Here is a tiny trained network, its code and every weight. The questions are about switching its units off for an input and a class, where a switched-off unit gives its printed mean instead of its output.

import numpy as np


def w(rows, s, z=0):
    codes = np.array(rows[::2]) - 128.0
    scale = np.full(codes.shape[1], s)
    scale[-1] = z or s
    return codes * scale


def norm(h):
    return h / np.sqrt((h * h).mean(-1, keepdims=True) + 1e-5)


def f(y):
    return y / 2 * (1 + np.tanh(0.7978845608 * (y + 0.044715 * y**3)))


def log_softmax(a):
    a = a - a.max(-1, keepdims=True)
    return a - np.log(np.exp(a).sum(-1, keepdims=True))


def net(x, mask):
    res = np.array(x, float).reshape(1, 7) / 4 @ E
    u = 0
    for l in range(3):
        y = f(norm(res) @ A[l][:, :-1].T + A[l][:, -1])
        res = res + np.where(mask[u : u + 12], y, B[l][:, -1]) @ B[l][:, :-1]
        u += 12
    return log_softmax(norm(res)[-1] @ U[:, :-1].T + U[:, -1])


A, B = {}, {}
E = w([
[126,95,36,20],'x0',
[129,130,130,128],'x1',
[129,127,128,127],'x2',
[133,224,2,203],'x3',
[128,123,127,134],'x4',
[252,206,164,72],'x5',
[131,127,130,124],'x6',
],0.0036)
A[0] = w([
[67,166,64,3,91],'0.n0',
[131,118,121,128,4],'0.n1',
[148,179,50,188,144],'0.n2',
[140,162,200,230,146],'0.n3',
[94,162,113,97,67],'0.n4',
[135,190,49,186,128],'0.n5',
[139,116,125,134,128],'0.n6',
[127,160,104,142,71],'0.n7',
[84,220,214,220,138],'0.n8',
[132,152,98,147,53],'0.n9',
[134,39,216,93,84],'0.n10',
[69,154,78,41,95],'0.n11',
],0.0043,0.0027)
B[0] = w([
[217,25,111,184,217],'0.n0',
[150,183,181,198,26],'0.n1',
[67,123,188,38,249],'0.n2',
[183,31,39,91,238],'0.n3',
[161,109,152,181,79],'0.n4',
[64,125,198,47,239],'0.n5',
[125,131,128,126,128],'0.n6',
[119,126,183,134,87],'0.n7',
[210,3,56,106,252],'0.n8',
[116,135,200,138,74],'0.n9',
[64,246,96,83,194],'0.n10',
[188,37,112,188,170],'0.n11',
],0.0034,0.0012)
A[1] = w([
[112,90,195,105,69],'1.n0',
[111,134,121,102,81],'1.n1',
[144,73,163,97,151],'1.n2',
[116,110,184,134,55],'1.n3',
[83,75,109,124,130],'1.n4',
[119,103,166,117,64],'1.n5',
[110,110,118,123,92],'1.n6',
[126,133,129,151,1],'1.n7',
[51,114,128,106,75],'1.n8',
[148,157,209,254,156],'1.n9',
[125,223,63,220,109],'1.n10',
[202,158,159,63,157],'1.n11',
],0.0068,0.0036)
B[1] = w([
[102,153,102,89,128],'1.n0',
[143,116,134,141,114],'1.n1',
[88,170,96,123,188],'1.n2',
[123,130,109,85,101],'1.n3',
[145,180,121,173,199],'1.n4',
[127,145,120,102,108],'1.n5',
[141,137,137,145,124],'1.n6',
[161,110,167,115,79],'1.n7',
[145,149,124,177,148],'1.n8',
[153,65,15,41,143],'1.n9',
[70,155,116,2,161],'1.n10',
[85,128,107,217,252],'1.n11',
],0.0064,0.0031)
A[2] = w([
[163,137,105,196,184],'2.n0',
[180,75,77,140,43],'2.n1',
[211,184,143,115,16],'2.n2',
[125,134,121,188,254],'2.n3',
[145,64,67,90,131],'2.n4',
[90,200,82,130,237],'2.n5',
[139,132,119,130,88],'2.n6',
[93,144,76,79,169],'2.n7',
[216,189,140,104,51],'2.n8',
[53,62,128,123,112],'2.n9',
[213,195,136,102,112],'2.n10',
[123,70,254,110,110],'2.n11',
],0.0062,0.0019)
B[2] = w([
[118,139,207,127,197],'2.n0',
[161,119,162,121,159],'2.n1',
[56,108,80,204,122],'2.n2',
[162,168,168,133,212],'2.n3',
[189,91,178,157,194],'2.n4',
[147,94,255,89,252],'2.n5',
[108,106,133,125,121],'2.n6',
[150,97,202,119,208],'2.n7',
[32,86,64,194,133],'2.n8',
[185,246,82,166,189],'2.n9',
[49,93,106,183,146],'2.n10',
[121,179,53,52,114],'2.n11',
],0.005,0.0032)
U = w([
[73,181,124,10,104],'0',
[143,131,163,139,254],'1',
[143,137,163,143,219],'2',
[68,145,98,227,20],'3',
[211,47,82,118,6],'4',
],0.011,0.004)

Each question gives the input, the list of numbers given to net, and the class t.
The units are the neurons (one row each of A and B). Each row of codes is followed by its name. A weight is (code - 128) times the scale printed after its matrix; where a second scale follows, it is the last column's (A, B and U).
mask holds one flag per neuron, layer by layer. A switched-off neuron (its flag False) gives its mean, the last column of its row in B, instead of its output. The means were averaged over made-up inputs and are rounded, as every weight is.
A unit's drop is (log p(t) with every unit on - log p(t) with that unit switched off) / (log p(t) with every unit on - log p(t) with every unit switched off).
The circuit of an input: a set's keep is (log p(t) with only the set's units on - log p(t) with every unit switched off) / (log p(t) with every unit on - log p(t) with every unit switched off). Starting from the 12 units with the biggest drops (on a tie, the unit counted first), units are removed one at a time, each time the one whose removal leaves the highest keep (on an exact tie, the one counted first), for as long as the keep stays at least 0.8.
circuit, biggest first: the units of the circuit, biggest drop first
most important unit: the unit with the biggest drop
top k neurons: the k neurons with the biggest drops, biggest first
k most important neurons of layer l: the k neurons of layer l with the biggest drops, biggest first
drop of u: that unit's drop, to one decimal
input [1,3,3,7,-1,2,7], class 0: circuit, biggest first => (1.n10)
input [-4,-1,6,-5,0,-1,4], class 0: 3 most important neurons of layer 0 => (0.n10 0.n0 0.n11)
input [5,6,-7,7,-3,4,2], class 0: circuit, biggest first => (1.n10 0.n8)
input [8,1,2,-4,4,-7,5], class 4: top 2 neurons => (1.n11 2.n9)
input [8,-1,-1,6,-6,6,3], class 4: top 2 neurons => (0.n0 0.n10)
input [-8,5,2,6,5,0,5], class 4: top 2 neurons => (1.n9 0.n8)
input [-6,3,8,4,6,8,2], class 3: 3 most important neurons of layer 2 => (2.n8 2.n10 2.n2)
input [-8,7,3,-5,-6,5,0], class 4: top 2 neurons => (1.n9 1.n4)
input [-8,5,0,6,-1,-5,-4], class 4: top 2 neurons => (1.n9 0.n8)
input [8,5,-2,6,-1,6,-7], class 4: 2 most important neurons of layer 0 => (0.n0 0.n10)
input [5,-4,5,7,3,3,3], class 0: 2 most important neurons of layer 0 => (0.n8 0.n3)
input [-6,4,8,1,-5,1,5], class 4: drop of 1.n9 => 0.1
input [-8,-7,8,3,-6,5,8], class 4: drop of 1.n9 => 1.1
input [-8,-7,-4,-8,4,-1,4], class 0: drop of 0.n0 => 0.2
input [3,5,-5,-8,-2,3,8], class 0: most important unit => 2.n11
